Here is a tiny trained network, its code and every weight. The questions are about switching its units off for an input and a target symbol, where a switched-off unit gives its printed mean instead of its output.

import numpy as np


def w(rows, s, z=0):
    codes = np.array(rows[::2]) - 128.0
    scale = np.full(codes.shape[1], s)
    scale[-1] = z or s
    return codes * scale


def norm(h):
    return h / np.sqrt((h * h).mean(-1, keepdims=True) + 1e-5)


def f(y):
    return y / 2 * (1 + np.tanh(0.7978845608 * (y + 0.044715 * y**3)))


def softmax(a):
    e = np.exp(a - a.max(-1, keepdims=True))
    return e / e.sum(-1, keepdims=True)


def log_softmax(a):
    a = a - a.max(-1, keepdims=True)
    return a - np.log(np.exp(a).sum(-1, keepdims=True))


def net(x, mask):
    ids = ['ΔΘΛΠΨαβγεζημξστφ'.index(c) for c in x.split()]
    T = len(ids)
    res = E[ids] + P[:T]
    r = norm(res)
    for j in range(2):
        rows = slice(3 * j, 3 * j + 3)
        q, k, v = (r @ M[0][rows].T for M in (Q, K, V))
        z = softmax(np.where(np.tri(T) > 0, q @ k.T / 3**0.5, -1e9)) @ v
        o = O[0][rows]
        res = res + np.where(mask[j], z, o[:, -1]) @ o[:, :-1]
    y = f(norm(res) @ A[0][:, :-1].T + A[0][:, -1])
    res = res + np.where(mask[2:10], y, B[0][:, -1]) @ B[0][:, :-1]
    return log_softmax(norm(res)[-1] @ U[:, :-1].T + U[:, -1])


Q, K, V, O, A, B = {}, {}, {}, {}, {}, {}
E = w([
[121,220,186,82],'Δ',
[110,106,102,114],'Θ',
[115,113,133,141],'Λ',
[121,111,138,142],'Π',
[125,89,98,108],'Ψ',
[139,128,115,210],'α',
[114,94,96,105],'β',
[143,97,132,104],'γ',
[143,127,151,41],'ε',
[118,125,152,125],'ζ',
[112,103,130,110],'η',
[166,136,82,106],'μ',
[119,61,117,5],'ξ',
[183,78,145,138],'σ',
[144,153,201,102],'τ',
[127,98,127,102],'φ',
],0.022)
P = w([
[115,160,126,148],'0',
[104,14,201,153],'1',
[142,156,137,122],'2',
[192,153,115,176],'3',
[102,11,208,134],'4',
[143,153,135,120],'5',
[195,149,109,165],'6',
[98,15,216,116],'7',
[143,152,133,119],'8',
[191,159,115,167],'9',
[88,5,227,118],'10',
[142,152,132,119],'11',
[192,152,106,166],'12',
],0.018)
Q[0] = w([
[216,254,110,121],'H1',
[213,110,62,174],'H1',
[144,171,123,30],'H1',
[121,67,122,164],'H2',
[124,154,124,206],'H2',
[145,127,47,158],'H2',
],0.011)
K[0] = w([
[245,48,208,128],'H1',
[200,93,163,29],'H1',
[124,14,76,138],'H1',
[175,188,94,73],'H2',
[149,238,130,132],'H2',
[109,191,115,133],'H2',
],0.011)
V[0] = w([
[229,189,160,110],'H1',
[116,92,4,232],'H1',
[97,203,254,211],'H1',
[147,98,241,69],'H2',
[139,204,230,135],'H2',
[217,112,101,75],'H2',
],0.0069)
O[0] = w([
[208,166,223,147,110],'H1',
[58,85,55,208,59],'H1',
[60,190,228,147,86],'H1',
[2,92,113,131,253],'H2',
[135,142,59,100,108],'H2',
[92,156,133,206,156],'H2',
],0.0068,0.004)
A[0] = w([
[79,146,138,45,3],'N1',
[189,156,82,73,63],'N2',
[151,136,116,86,9],'N3',
[159,105,114,43,221],'N4',
[42,85,200,5,172],'N5',
[109,82,211,128,53],'N6',
[148,73,212,38,23],'N7',
[37,181,39,116,29],'N8',
],0.011,0.0064)
B[0] = w([
[210,121,73,94,132],'N1',
[132,120,150,100,145],'N2',
[118,64,143,152,119],'N3',
[145,192,180,146,210],'N4',
[121,72,78,178,245],'N5',
[64,91,155,70,149],'N6',
[123,85,198,108,163],'N7',
[98,94,245,27,131],'N8',
],0.012)
U = w([
[64,217,110,110,253],'Δ',
[62,139,162,7,119],'Θ',
[42,175,113,225,130],'Λ',
[55,153,155,179,124],'Π',
[165,135,38,150,212],'Ψ',
[145,158,103,239,169],'α',
[79,142,34,30,182],'β',
[211,71,165,229,15],'γ',
[251,24,103,72,35],'ε',
[93,126,63,146,161],'ζ',
[96,113,55,150,145],'η',
[109,179,170,87,192],'μ',
[145,78,82,65,76],'ξ',
[198,118,217,60,96],'σ',
[128,77,200,126,47],'τ',
[132,91,41,182,109],'φ',
],0.011,0.0055)

Each question gives the input, a string of symbols that net reads in full, and the target symbol t.
The units are the heads (3 rows each of Q, K, V and O) and the neurons (one row each of A and B). Each row of codes is followed by its name. A weight is (code - 128) times the scale printed after its matrix; where a second scale follows, it is the last column's (O, A, B and U).
mask holds one flag per unit, heads first, then neurons. A switched-off unit (its flag False) gives its mean, the last column of its rows in O or B, instead of its output. The means were averaged over made-up inputs and are rounded, as every weight is.
A unit's drop is (log p(t) with every unit on - log p(t) with that unit switched off) / (log p(t) with every unit on - log p(t) with every unit switched off).
The circuit of an input: a set's keep is (log p(t) with only the set's units on - log p(t) with every unit switched off) / (log p(t) with every unit on - log p(t) with every unit switched off). Starting from all 10 units, units are removed one at a time, each time the one whose removal leaves the highest keep (on an exact tie, the one counted first), for as long as the keep stays at least 0.8.
units of the circuit, in order: the units of the circuit, biggest drop first
unit that matters most: the unit with the biggest drop
k most important neurons: the k neurons with the biggest drops, biggest first
which heads matter: for each layer, one digit per head in row order, 1 if its drop is at least 0.15 and else 0, layers parted by /
drop of u: that unit's drop, to one decimal
input ε β β η, target σ: which heads matter	10
input α Λ β β Λ Ψ, target Ψ: which heads matter	11
input Ψ Π Θ, target Θ: 3 most important neurons	[N8, N5, N1]
input Λ μ Ψ Λ ζ Θ α μ μ ε Π Ψ, target Ψ: units of the circuit, in order	[H1, N7, N6, N4]
input φ ξ Θ Π γ ε, target ε: unit that matters most	N5
input τ β ε φ, target σ: 2 most important neurons	[N5, N2]
input ε τ Θ ξ ζ Ψ τ Ψ Θ Ψ β γ, target γ: units of the circuit, in order	[N4, H2, H1, N5]
input α β Π ζ φ β β φ γ, target γ: 3 most important neurons	[N4, N7, N6]
input Λ Δ α σ Θ ξ β α Θ, target Θ: which heads matter	10
input Λ ε Π β Ψ ε β, target σ: 2 most important neurons	[N5, N2]
input ζ Ψ Θ ε σ Λ Δ β ε β φ γ η, target σ: 2 most important neurons	[N5, N2]
input μ η β, target β: 2 most important neurons	[N5, N7]
input ε ζ Π Ψ, target σ: 2 most important neurons	[N5, N2]
input φ β Δ Θ ξ β, target β: most important neuron	[N5]
input β ξ φ Ψ Δ ε φ, target σ: drop of H1	0.5
input ε Λ η α ε η Θ Θ ζ γ, target σ: drop of H1	0.4
input Λ η Λ Δ Π β ε Λ Π ε μ σ, target σ: drop of N5	0.4
